Below is a small trained network, with its code and all its weights. Each question gives an input and a class and asks what happens when units are switched off, that is, made to give their printed mean instead of their output.

import numpy as np


def w(rows, s, z=0):
    codes = np.array(rows[::2]) - 128.0
    scale = np.full(codes.shape[1], s)
    scale[-1] = z or s
    return codes * scale


def norm(h):
    return h / np.sqrt((h * h).mean(-1, keepdims=True) + 1e-5)


def f(y):
    return y / 2 * (1 + np.tanh(0.7978845608 * (y + 0.044715 * y**3)))


def log_softmax(a):
    a = a - a.max(-1, keepdims=True)
    return a - np.log(np.exp(a).sum(-1, keepdims=True))


def net(x, mask):
    res = np.array(x, float).reshape(1, 2) / 4 @ E
    u = 0
    for l in range(4):
        y = f(norm(res) @ A[l][:, :-1].T + A[l][:, -1])
        res = res + np.where(mask[u : u + 7], y, B[l][:, -1]) @ B[l][:, :-1]
        u += 7
    return log_softmax(norm(res)[-1] @ U[:, :-1].T + U[:, -1])


A, B = {}, {}
E = w([
[44,93,205,80],'x0',
[110,255,48,166],'x1',
],0.0067)
A[0] = w([
[3,151,64,85,253],'L0N0',
[33,80,209,54,149],'L0N1',
[120,153,139,75,44],'L0N2',
[131,169,188,161,17],'L0N3',
[188,102,190,105,166],'L0N4',
[128,154,166,168,92],'L0N5',
[3,121,178,80,32],'L0N6',
],0.0061,0.0019)
B[0] = w([
[215,20,105,28,192],'L0N0',
[236,151,143,214,253],'L0N1',
[157,100,114,81,120],'L0N2',
[109,148,42,83,113],'L0N3',
[58,167,176,216,170],'L0N4',
[134,118,115,124,122],'L0N5',
[186,210,254,142,196],'L0N6',
],0.0047,0.0052)
A[1] = w([
[140,72,177,95,201],'L1N0',
[189,67,2,140,36],'L1N1',
[174,107,137,111,109],'L1N2',
[134,148,184,150,69],'L1N3',
[51,177,68,86,83],'L1N4',
[98,104,131,155,156],'L1N5',
[103,194,116,83,9],'L1N6',
],0.0091,0.0014)
B[1] = w([
[132,133,58,103,255],'L1N0',
[93,181,208,81,235],'L1N1',
[152,135,103,86,175],'L1N2',
[122,158,118,123,185],'L1N3',
[177,125,2,92,162],'L1N4',
[168,151,114,150,131],'L1N5',
[183,90,102,145,136],'L1N6',
],0.0081,0.004)
A[2] = w([
[145,154,132,196,177],'L2N0',
[137,99,81,98,108],'L2N1',
[170,158,127,120,112],'L2N2',
[100,150,113,254,30],'L2N3',
[69,120,160,231,120],'L2N4',
[53,165,148,113,6],'L2N5',
[117,86,152,169,220],'L2N6',
],0.014,0.0019)
B[2] = w([
[118,77,164,157,198],'L2N0',
[184,82,123,141,169],'L2N1',
[110,68,173,155,255],'L2N2',
[127,124,204,127,148],'L2N3',
[168,105,128,139,156],'L2N4',
[160,154,68,93,129],'L2N5',
[133,128,1,90,240],'L2N6',
],0.0099,0.0029)
A[3] = w([
[182,210,162,1,47],'L3N0',
[75,142,227,100,82],'L3N1',
[132,66,164,42,92],'L3N2',
[38,126,103,125,55],'L3N3',
[112,151,40,106,252],'L3N4',
[126,97,40,124,82],'L3N5',
[73,168,92,14,141],'L3N6',
],0.0098,0.0032)
B[3] = w([
[116,124,179,159,242],'L3N0',
[117,208,44,144,224],'L3N1',
[134,196,85,167,254],'L3N2',
[114,93,164,254,93],'L3N3',
[172,31,50,73,212],'L3N4',
[188,186,47,164,190],'L3N5',
[167,40,190,214,163],'L3N6',
],0.0083,0.0043)
U = w([
[199,109,23,105,203],'0',
[129,249,160,154,205],'1',
[174,97,194,162,200],'2',
[74,126,114,101,13],'3',
[64,146,94,129,43],'4',
[34,115,107,103,31],'5',
[65,110,115,114,2],'6',
[34,117,117,66,33],'7',
],0.017,0.0065)

Each question gives the input, the list of numbers given to net, and the class t.
The units are the neurons (one row each of A and B). Each row of codes is followed by its name. A weight is (code - 128) times the scale printed after its matrix; where a second scale follows, it is the last column's (A, B and U).
mask holds one flag per neuron, layer by layer. A switched-off neuron (its flag False) gives its mean, the last column of its row in B, instead of its output. The means were averaged over made-up inputs and are rounded, as every weight is.
A unit's drop is (log p(t) with every unit on - log p(t) with that unit switched off) / (log p(t) with every unit on - log p(t) with every unit switched off).
The circuit of an input: a set's keep is (log p(t) with only the set's units on - log p(t) with every unit switched off) / (log p(t) with every unit on - log p(t) with every unit switched off). Starting from the 12 units with the biggest drops (on a tie, the unit counted first), units are removed one at a time, each time the one whose removal leaves the highest keep (on an exact tie, the one counted first), for as long as the keep stays at least 0.8.
circuit, biggest first: the units of the circuit, biggest drop first
most important unit: the unit with the biggest drop
top k neurons: the k neurons with the biggest drops, biggest first
top k neurons in layer l: the k neurons of layer l with the biggest drops, biggest first
drop when u is switched off: that unit's drop, to one decimal
input [3,2], class 2: most important unit : L0N0
input [3,3], class 2: top 2 neurons in layer 3 : (L3N1; L3N4)
input [-1,2], class 2: circuit, biggest first : (L0N6; L1N1; L0N1; L3N6)
input [-7,6], class 1: circuit, biggest first : (L2N6; L1N0; L2N3)
input [2,-3], class 2: top 2 neurons in layer 0 : (L0N1; L0N0)
input [-7,4], class 1: top 3 neurons : (L1N1; L1N0; L2N6)
input [6,-6], class 0: top 2 neurons : (L1N1; L2N6)
input [-8,-4], class 1: top 2 neurons : (L1N1; L0N1)
input [-3,0], class 2: top 2 neurons : (L2N5; L0N4)
input [4,-4], class 0: top 3 neurons : (L1N1; L2N6; L0N1)
input [-2,1], class 2: top 4 neurons : (L0N1; L0N4; L2N5; L3N6)
input [-6,-5], class 1: top 3 neurons : (L1N1; L0N6; L0N1)
input [-5,4], class 1: top 3 neurons : (L2N6; L1N0; L1N1)
input [2,-2], class 2: most important unit : L0N1
input [0,1], class 2: top 2 neurons : (L1N1; L3N6)
input [6,-3], class 1: top 2 neurons : (L0N6; L0N1)
input [8,-8], class 0: top 4 neurons : (L1N1; L2N6; L0N1; L3N0)
input [-4,-2], class 1: top 4 neurons : (L2N6; L1N1; L0N6; L1N0)
input [1,-3], class 2: top 4 neurons : (L0N1; L0N0; L0N4; L2N3)
input [3,-6], class 0: most important unit : L1N1
input [2,0], class 2: top 2 neurons : (L0N1; L1N1)
input [4,-6], class 0: top 3 neurons : (L1N1; L2N6; L0N1)
input [-3,-1], class 2: top 2 neurons in layer 2 : (L2N5; L2N2)
input [-7,3], class 1: drop when L1N1 is switched off : 0.7
input [4,-8], class 0: drop when L1N1 is switched off : 1.2
input [-7,-3], class 1: drop when L0N1 is switched off : 0.3
input [7,-1], class 1: drop when L0N1 is switched off : 0.2
input [0,-1], class 2: top neuron in layer 2 : (L2N4)
